Each row is followed by its class number.
[-55  17 -23  24  69  63 -53 -63 -48 -50  19  58  29  -1  17   0 -40  -5
  38 -10  31  24 -50 -34  47  -1 -22  84 -11  10 -14 -45  -9 -13   9]
8
[-62  16 -17  24  47  71 -59 -38 -47 -50  21  47  28 -14  23   5 -32  -2
  53 -12  27   8 -43 -39  33 -14 -17  68  -4  -4 -31 -38 -15 -13  -2]
5
[  2 -16  -2 -26  79  18 -16 -63  -1 -16  24   4 -41   2  74 -31 -22   4
  28   3 -16  77   2 -20  30  34 -14 -62 -31 -64  -1  11  14   2  84]
7
[-52  31 -31  15  73  60 -57 -44 -44 -45  15  50  35  -8   9  19 -25  -7
  46   2  29  16 -46 -42  43 -30 -15  91   3  11 -27 -48  -9 -13  -7]
8
[-43   1 -12  17  60  51 -51 -68 -31 -17  47  45   2   2  22 -31 -48 -18
  36  -7   8  42 -64 -32  18  12 -19  40 -23 -18 -12 -29  -7 -33  40]
3
[-29  27 -30  24  93  48 -34 -53 -42 -34  21  44  14   2  11  -8 -48  -8
  20 -16  10  34 -66 -23  16 -10 -14  40  -7 -32 -26 -34 -16 -17  22]
8
[  6   2   5 -20  46  11 -28 -74 -16 -15  31  -6 -43   6  66 -36 -29   1
  19  -5  -5  92   2 -16   4  28 -21 -50 -21 -71  -2  10   0 -13  79]
3
[-18  -3   8 -10  56   2 -49 -65 -23  -6  23  -8 -38  -1  88 -32 -40  -6
  29 -17 -19  86  -8 -30  36  32  -5 -41 -11 -74 -16  11   3  -6  66]
1
[ 13  -8  11  -8  59 -25  -3 -53  -3  -4  24  -6 -51   8  75 -31 -14 -14
  12   0 -12  70   4 -14  10  40 -26 -79 -15 -77  -4  30  14   0  96]
7
[-42  21 -10 -29  59  45 -78 -74 -33 -30  14   3 -28 -24  80  -6 -29  10
  34 -11 -16  84  44 -45  44  15 -21  14   5 -50 -29  -4  12  -2  24]
1
[-54  -1 -27  24  12  70 -70 -50 -36 -48   9  48  43  -9   9   1 -38 -12
  20 -15   6  28 -49 -30  15  -5 -20  84 -28 -13 -26 -39  -1 -23 -14]
10
[-14 -15  -9  23  55  13 -45 -43 -34  -3  20  23  -6  16  27 -45 -51 -25
  23 -27  21  42 -86  -5  -1  41  -7  -1 -50 -49   0 -18 -13 -25  51]
2
[-33  -1   3   2  36  58 -25 -67 -32 -14  19   6 -18 -12  81 -13 -25   7
  28   8  -5  84  21 -25  43   7 -34  -8   2 -84 -27 -15  11   1  53]
9
[-40  14 -25 -30  76  54 -69 -57 -43  -7   9   1  13 -21  61  -9 -31   6
  38  10   4  88  30 -34  47   4 -11  -2 -18 -63 -27 -37   4 -13  41]
2
[-10   0  -2 -40  61  26 -24 -65 -22   6  16   0 -17  -9  75 -21 -24  -9
  18  -8 -35  90  20 -26  34  31 -35 -30 -10 -64 -11  -1   9  -7  56]
7
[-40  20  13 -11  50  23 -36 -51 -11 -15  37   1  -7   2  78 -19 -29  -5
  37  16   8  83  23 -26  33  32 -28 -19 -17 -53 -17  -2  10 -16  76]
6
[-24  13  12 -11  40   4 -46 -63 -15 -15  15  -6 -26  -2  74 -16 -36 -10
  30  -7   4  66  13 -27  28  45 -15 -27 -11 -69  -2  20   9  -9  67]
6
[-54   4 -27  18  57  88 -53 -59 -51 -21   6  61  39 -18  20  -3 -23   9
  30   1  -1  14 -60 -31  49 -12 -10  85  -7 -28 -16 -51  -4 -12  -3]
9
[ 37  -8  27 -25  65 -32  -8 -67 -10   3  30 -18 -48   9  69 -44 -16  -6
   4  -9 -15  79 -16   8 -13  57 -23 -74 -13 -87   7  37   4 -19  98]
3
[-69 -26 -10  37  27  58 -51 -50 -27 -73  24  39 -22  -2  32 -22 -43 -14
  55 -15  13  21 -37 -34  28   4   2  65  -8  -8 -34 -23 -13 -12  19]
1
[-22 -23   2  30  23  27 -17 -50 -29 -11  13  47   7   8  14 -54 -37  -7
  44 -19  18  42 -86   4  28  40 -15   6 -30 -36 -18 -16 -16 -19  46]
4
[-49   7 -23  45  68  28 -76 -51 -24 -40  20  39   2  -3  10 -10 -42  -3
  23   1  18  22 -74 -36  25   4  -9  53 -21 -16 -12 -26  -4 -22  29]
1
[-37  -3 -11  40  36  31 -55 -54 -29 -22   4  34  28   3   6 -30 -55 -16
  15  -8   0  40 -85 -16  18  24 -12  34 -45 -43   0 -27  -9 -27  31]
10
[-37  16   0 -30  48  33 -40 -86 -52 -10  30  -8 -30 -15  75 -17 -21  19
  41  -5   1  88  10 -34  33  25 -34 -17   7 -67 -35  10  15   6  42]
4
[-12  20  -9  32  72   4 -32 -50 -38 -27  10  37   1  15  35 -29 -29 -30
  33 -22  19  36 -68 -15  29  -2 -13   3 -17 -37 -11 -23 -32 -20  55]
8
[-33  10   3  21  66  21 -30 -52 -39 -11  27  33  -6   8  26 -22 -44 -12
  55 -17  30  25 -85 -19  23  16  -7   7 -58 -26  -5 -26  -8 -26  67]
0
[-26   9 -27 -34  71  42 -25 -55 -33 -17  30  11  -5 -20  64  -6  -2   8
  33  30 -12  71  37 -41  33   1 -16  -7  14 -40 -30  -7  33  12  49]
7
[-54   8  -4  46  77  52 -54 -63 -53 -36  24  36  17  -6  32  -6 -16  -3
  29   1  18  14 -72 -34  34  -3 -26  59  -4 -35  -9 -32  -7 -16  35]
9
[-19   3  13 -16  34  29 -35 -79 -45  -6  32   7 -32  -6  86 -20 -16  13
  22  17   4  67  10 -22  30  19 -32  -7  -8 -66 -16   2  34   6  70]
9
[-24   2  -8 -15  56  27 -40 -56  -8 -33  10   4 -25  -6  69 -15 -17   1
  30   4 -11  82  38 -40  40  20 -27 -26  -6 -56  -9   0  11   3  57]
7
[-46   9  -5  55  43  64 -53 -37 -40 -58  20  31  -7  -2  11 -26 -43 -17
  51 -23  17  31 -36 -22   7   2 -24  35  -1 -30 -28 -27 -22 -20  23]
5
[-26  10  -5 -27  47  52 -49 -70 -45  11  44  13  -4 -22  68  -6 -18  19
  51   9   0  86  19 -27  50  22 -16 -21  -4 -41 -33  -4  34  -1  43]
4
[ -27   -9   -1   38   58   44  -32  -56  -46  -20   25   38    4    9
   27  -33  -40   -5   26   -7   14   21 -104  -14   19   21   -6   29
  -32  -44   -2  -23   -7  -10   48]
9
[ 20 -11  27 -12  56  -3 -24 -36   6 -25  20 -16 -60   8  76 -20 -17 -23
  43 -26 -12  82  25 -14   8  26 -20 -79 -18 -72   3  28  -6  -4  91]
7
[-29 -22  -1  25  26  25 -13 -46 -25 -13  17  41  -1  12   5 -66 -40  -9
  41 -15  12  38 -76   3  18  31 -19  12 -17 -39 -31 -13 -12 -19  39]
4
[-27  22   4   3  55  35 -46 -55 -35 -31  34  -5 -32  -7  69 -17 -29  16
  29  12  -7  69  16 -23  15  38 -21 -19  -2 -61 -20   4  11  -7  49]
5
[-71  19 -32  44  37  85 -76 -52 -57 -46  20  50  42 -23   9  35  -2  10
  26  18  25   0 -40 -48  39 -34 -18 114   7  15 -12 -55   7  -7 -23]
9
[-38 -14   0  36  48  40   1 -42 -32 -13  38  35   5  11  34 -24 -46 -24
  53 -18  28  37 -81  -7  16  20 -21   7 -41 -34 -13 -34 -16 -31  60]
0
[-17  -1   7 -27  67  13 -12 -58 -16   1  30   4 -25   3  86 -16  -5  -4
  29  17  -7  70   7 -33  37  22 -44 -38 -13 -53 -11   8  20   1  86]
7
[-27  17   3  53  41   3 -30 -20 -18 -28  38  29  -8  19  26 -41 -54 -26
  47  -7  40  34 -83 -14   8  10 -10 -16 -42 -32 -26 -18 -25 -20  54]
5
[-11  18  16 -18  60  14 -49 -76 -24  -4  45  -5 -26  -3  78 -20 -28  -5
  29  -9 -12  99   4 -33  28  34 -24 -32 -21 -55 -14   6  12 -19  69]
3
[-11   1  22   6  38   6 -38 -57 -15 -21  20 -30 -25   5  60 -23 -32 -13
   8 -11  -7  87  13 -15   2  22 -41 -51 -17 -85 -16  17  12 -13  69]
10
[  52  -45   38   14   23  -24   21  -45   -6    0   15  -13  -60   21
   67  -59  -18   -3   -8  -13   -8   57   -9   36  -15   49  -20 -101
  -13 -112   11   38   10   -3  114]
9
[  38  -17   30   -7   34  -16   -1  -54  -17   15   11   -7  -59    3
   42  -48  -21    8   26   -9  -11   76  -25   27   -8   57  -21  -74
  -16 -100  -18   40   15  -10   99]
4
[-22   4   8  30  56  30 -42 -45 -36 -22  40  26  -8   6  12 -24 -37  -5
  49 -27  21  42 -86 -14   7  15 -14   6 -31 -32 -30  -8  -8 -19  45]
4
[-46  12  -3 -18  39  41 -52 -77 -52 -17  24  -4 -32 -15  82  10 -25  15
  48  -3  -6  66  33 -43  41  26  -5  -6 -10 -51  -6  -6  23  -5  46]
0
[-53  15  -3  25  58  27 -28 -57 -51 -10  17  39  -5   4  40 -15 -30 -13
  55 -21  22  16 -71 -34  35   0 -10  17 -37 -30  -6 -29 -18 -20  56]
0
[-27  13   1 -18  38  29 -40 -79 -39  -6  46   1 -26  -6  73 -14 -23   2
  24  17  -8  83  11 -34  17  34 -25  -3  -1 -47 -10   2  18 -12  60]
3
[-41 -11  -5  28  60  53 -34 -56 -34 -25  29  52   8  -8  27 -18 -43   1
  28  -3   6  15 -70 -18  34  -4   1  43 -29 -37 -24 -33   0 -15  34]
9
[-42  23 -14 -33  49  44 -60 -78 -61 -16  13  -8  -9 -31  70  22 -31  15
  52  13  -5  73  31 -47  48  20   1  13  -6 -62 -29 -16  31  -9  41]
0
[-28  10 -16  11  54  35 -38 -64 -29 -15  29  46  14  -2  17 -19 -29 -15
  31  -2  20  40 -77 -27  16 -11 -29  43 -28 -20 -19 -34 -13 -30  44]
3
[-50  24 -42 -15  21  68 -77 -83 -57 -19  18   8  18 -38  52  21 -16   3
  35  20 -13  87  43 -64  44   4  -7  52  41 -37 -26 -26  27  -3  -6]
3
[-39  22 -25 -25  56  29 -46 -68 -33 -18  20  11 -10 -21  86   4 -17  -6
  34  10 -18  85  30 -59  51   9 -16  -6   4 -60 -34  -7  16   6  40]
7
[ 13  13   4  25  66  -1   4 -30 -32   4  14  33  -5  28  22 -42 -48 -36
  22 -13  21  28 -90  10   5  33 -21 -17 -31 -54  -5  -9 -33 -23  76]
8
[  4  -2  12  -8  36   3 -49 -64 -13 -22  18 -20 -30   7  76 -34 -36 -10
  17 -16 -11  89   8 -12  13  34 -12 -71 -43 -87  -8  18   7 -10  71]
10
[-38   3  -4  11  74  54 -36 -69 -34 -24  50  42   0   0  29 -34 -43 -17
  41 -19  12  47 -59 -25  16   9 -22  26 -26 -17 -12 -27 -17 -27  48]
3
[-60   1  -2  26  57  66  -1 -27 -13 -30  49  47  27   7  24 -22 -63 -17
  39 -25  17  35 -62 -16  13   5  -8  24 -35 -18 -25 -33 -27 -22  37]
6
[-56   5  -9  30  31  33 -51 -52 -47 -35  10  46   0   2  21 -10 -39  -2
  55  -4  23  10 -69 -30  32  22   6  56 -44 -15  -5 -32  -4 -23  41]
0
[  6  -1   9 -21  66  21 -40 -73 -17 -14   3  -4 -38  -9  54 -41 -21  19
  49 -15  -3  92   1  -5  35  27 -17 -63 -24 -83 -19  12   3  -6  69]
4
[-38  17 -27  38  69  34 -43 -57 -40 -48  21  40  11   3   9  -7 -43  -5
  10 -10   6  27 -64 -23  20  13  -2  60  -6 -13 -14 -31 -10 -18   5]
8
[ 11 -14  18  -5  58  17 -23 -62 -23   9  26  -1 -28   2  72 -30 -36   7
   9  -3 -15  74 -17   1  19  37 -17 -51 -19 -97   2   7  14  -8  80]
9
[-37  -1 -16  23  61  17 -41 -41 -14 -19  18  35  -2  13  16 -29 -37 -25
  32   0   5  26 -73 -41  32  12 -15  16 -34 -26 -15 -18  -2 -16  48]
7
[-45   3 -26  13  83  46 -64 -57 -38 -17  25  52  25 -10  21 -23 -44   0
  30 -12  20  42 -56 -21  33  -6  -3  37 -57 -20 -30 -53   0 -26  39]
2
[-66  45 -41  27  33  84 -68 -37 -61 -30  -2  53  57 -38   5  52   4  19
  26  10  18   4 -21 -58  46 -50  -7 114  21   5 -22 -51   5  11 -44]
9
[-43  20 -26 -25  36  44 -56 -82 -44 -18  27  17  17 -23  70  -3  -4   5
  32  37   2  82  34 -48  49  12 -24  30  19 -37 -29 -23  23  -9  34]
3
[ -2  12   3 -18  67 -12 -11 -55 -17  -4  29 -10 -47   1  72 -20 -11  -7
  12  10 -15  80   8 -26   4  17 -35 -52  -3 -73 -14  19  15   2  86]
7
[-61   0 -18  30  56  50 -30 -57 -36 -35  20  44  15  -5  28   0 -32  -5
  51 -14  30  24 -61 -32  38 -13 -18  40 -32 -19 -18 -45  -9 -24  32]
0
[ -7  14   7  25  69   8 -15 -29 -31 -10  34  34 -18  29  25 -37 -50 -35
  32 -13  13  21 -73  -2   7  23  -7  -4 -30 -34 -15  -9 -24 -24  66]
8
[-21  -3  -2  27  78  18 -60 -41 -35 -20  29  15 -21  21  25 -38 -24 -10
  28 -12  24  28 -74 -13  -5  38  -6   5 -51 -28   9 -11  -4 -20  60]
2
[-24  -6  -4   8  82  37 -35 -34 -19 -24  49  45  -4  13  36 -30 -34 -27
  49  -7  10  25 -67 -24  19  34 -10  11 -44  -7  -8 -13  -3 -17  58]
7
[-74   6 -41   7  55  68 -82 -50 -38 -29   8  52  43 -13  17   6 -27   4
  24  -2  21  25 -39 -40  41 -12 -21  95 -31  -1 -23 -63  -4 -26 -15]
2
[  9  -2  19  -6  56  15 -32 -63 -26  -3  24  -1 -34  -3  77 -15 -24   3
  23   6   7  65 -10  -8  23  23 -25 -40 -21 -90  -9   9  20  -5  85]
9
[ -2  -7  13  12  53  14 -17 -37 -37  -4  37  24 -20  26  49 -35 -29 -26
  57 -27  29  25 -81   0   2  32 -14 -29 -56 -39   6  -8 -14 -28  85]
0
